In the rows, 128 means zero.
Each row is followed by its group and then its class within the group.
[129 135 131 148 160 127 139 135 139 125 154 136 149 127 130 127 111]	Vapom:[100]
[130 112 124 145 123 138 105 155 168 125 133 129 124 126 128 110 120]	Fup:[91]
[146 128 121 160  76 141 108 158 142 119 135 125 127 127 115 100 120]	Fup:[91]
[132 119 123 142 115 125 123 148 153 123 134 125 126 135 123 121  97]	Fup:[91]
[139 142 131 142 124 131 129 118 126 125 133 123 135 130 130 130 118]	Vapom:[100]
[ 98 122 128 146 134 120 124 147 148 104 130 122 140 132 139 123 101]	kuzom:[87]
[120 123 120 153 110 130 108 153 155 126 128 120 127 131 127 103 106]	Fup:[91]
[ 97 122 122 132 135 138 121 159 151 111 113 127 133 142 139 116 108]	kuzom:[104]
[115 131 128 170 141 121 133 143 135 117 146 113 122 134 132 132 103]	ruvov:[102]
[108 115 123 157 112 125 109 135 146 107 130 120 133 133 130 123  99]	Fup:[103]
[115 116 118 139 134 130 123 134 141 124 131 121 147 122 124 129 105]	Vapom:[100]
[127 118 122 154 113 125 115 145 143 120 125 120 118 137 120 122 102]	Fup:[91]
[128  83 133 154 111 134 123 161 158 118 137 119 135 141 131 109 102]	Fup:[91]
[100 115 133 161 141 124 113 147 150 115 129 114 125 135 130 119 101]	ruvov:[96]
[120 130 118 151 123 120 122 126 132 123 141 110 136 130 141 127 104]	Vapom:[100]
[ 96 117  96 173  90 126 100 141 139 100 142 141 144 140 123 119 100]	ruvov:[102]
[ 91 104 123 134 147 123 111 153 193 110 128 133 137 127 128 117 106]	kuzom:[104]
[110 115 108 155 126 129 112 146 147 115 137 134 126 133 128 125 109]	Fup:[103]
[108 114 119 140  99 132  98 158 154 118 115 116 129 130 125 106  97]	Fup:[91]
[110  80 129 166 155 123 124 135 162 109 124 126 135 121 130 136  99]	Fup:[103]
[125 136 136 158 151 116 132 128 139 152 137 113 133 127 129 132  80]	ruvov:[102]
[114 118 122 163 140 124 131 139 108 111 137 119 143 132 131 135 104]	ruvov:[102]
[108 140 121 146 142 123 118 252 134 118 125 122 136 137 149 119 110]	kuzom:[87]

Each row is followed by its group and then its class within the group.
[132 125 135 117 125 128 133 137 111 124 116 131 121 104 148 117 120]	(67):risu
[138 127 132 116 127 127 138 129 131 124 131 117 136 112 138 126 125]	(67):vut
[132 131 129 114 120 134 133 141 119 136 135 128 130 105 146 131 122]	(67):risu
[136 111 120 128 134 135 133 140 111 127 117 149 121 138 115 122 131]	(68):nolo
[136 123 138 129 111 112 130 128 147 122 129 143 121 110 124 126 121]	(58):dov
[152 123 134 140 113 127 122 127 136 136 124 156 120 119 121 127 133]	(58):kasa
[131 122 150 132 119 120 126 133 128 122 128 149 118 111 117 133 113]	(58):dov
[144 120 123 129 121 122 135 137 114 126 115 140 108 127 113 127 147]	(68):Zevaf
[129 141 143 112 106 137 132 129 119 125 130 115 131 106 133 124 126]	(67):risu
[125 133 130 121 107 126 132 135 124 124 141 128 119 109 128 120 120]	(67):risu
[139 136 130 115 125 124 145 127 119 127 138 106 124 103 138 123 133]	(67):vut
[131 128 130 124 113 129 139 132 120 123 135 128 110 103 123 119 126]	(67):vut
[150 119 133 125 116 125 121 133 100 122 121 148 122 113 116 122 127]	(58):kasa
[132 129 126 123 121 127 131 136 125 130 136 123 122 107 132 128 127]	(67):vut
[130 138 135 123 126 139 131 127 111 126 134 120 131  97 133 121 124]	(67):vut
[142 123 139 129 110 117 125 129 136 119 115 149 121 125 122 132 124]	(58):dov
[150 127 127 131 102 128 115 120 137 124 130 150 122 111 122 129 121]	(58):kasa
[142 124 125 131 128 124 148 128 116 122 125 130 111 129 109 124 138]	(68):nolo
[136 128 143 127 109 116 127 129 140 123 122 149 120 107 117 126 123]	(58):dov
[143 130 119 131 131 129 120 119 128 137 134 129 127 126 122 131 140]	(68):Zevaf
[142 129 125 125 119 126 130 131 132 123 127 156 119 116 118 128 128]	(58):kasa
[141 123 131 120 124 126 125 113 129 123 117 148 143 129 142 122 121]	(58):kasa
[135 130 128 123 126 127 133 133 118 124 122 145 123 130 115 124 137]	(68):Zevaf
[128 125 144 123 117 117 136 133 140 113 119 131 123 126 114 132 117]	(58):dov
[130 131 132 114 122 129 140 130 126 124 120 133 117 116 130 128 123]	(67):risu
[130 132 133 116 133 129 132 129 115 125 136 131 132 111 140 119 122]	(67):vut
[136 114 129 132 127 111 142 122 126 124 101 150 104 118 129 115 121]	(68):Zevaf
[136 130 137 127 120 130 123 118 128 123 125 137 129 113 123 126 127]	(58):kasa
[129 120 111 137 127 129 133 129 122 126 126 128 117 126 115 132 146]	(68):nolo
[143 119 128 124 133 133 154 134 111 126 118 145 107 124 108 116 129]	(68):nolo
[141 125 125 122 120 134 125 136 121 127 132 147 114 130 114 126 131]	(68):Zevaf

Each row is followed by its group and then its class within the group.
[124 118 119 126 149 127 151 121 129 179 115 140 105 140 109 136 111]	P:D
[139 130 106 118 155  92 154 132 115 126 103 141 117 146  99 164 135]	A:C
[ 49 133 121 125 134 133 129 122 116 155 101 135 101 131 108 146 126]	P:U
[120 139 118 115 116 118 164 109 139 121 118 151 174 135 105 101 142]	P:N
[154 116  97 103 140 130 129 134 140 130  94 138  87 138 102 173 122]	W:B
[171 156 104 109 166 133 150 128 125 147 109 154 100 120 104 153 110]	A:C
[129 130 110 112 167 135 141 134 133 153 111 126 121 136 103 145 123]	A:L
[130 170 141 125 140 139 134  94 125 152  88 156 137 133  87 120 123]	P:N
[160 150 113 121 179 118 165 125 107 125 124 124  81 150 103 163 128]	A:J
[152 137 125 106 154 117  89 120 122 112  98 146  90 131  90 149 122]	W:B
[148 145 121 108 143 127 145 141  62 106 121 156 131 125  87 131 134]	W:K
[139 134 100 120 158 122  80 135 121 115 107 129  78 133 117 163 126]	W:K
[175 136 104 110 158 121 155 101 135 107 108 138  94 134 114 149 135]	A:J
[151 155 142 118 181 131 177 107 122 178 104 165 140 141  86 125 112]	A:C
[160 188 120  95 181 126 171 114 108 166  94 132 121 138 102 152 124]	A:C
[139 117 116 119 144 128 124 115 119  96 130 143 125 116 116 149 121]	W:K
[154 148 114  92 149 113 141 120 126 109 119 182 121 141 115 134 126]	W:H
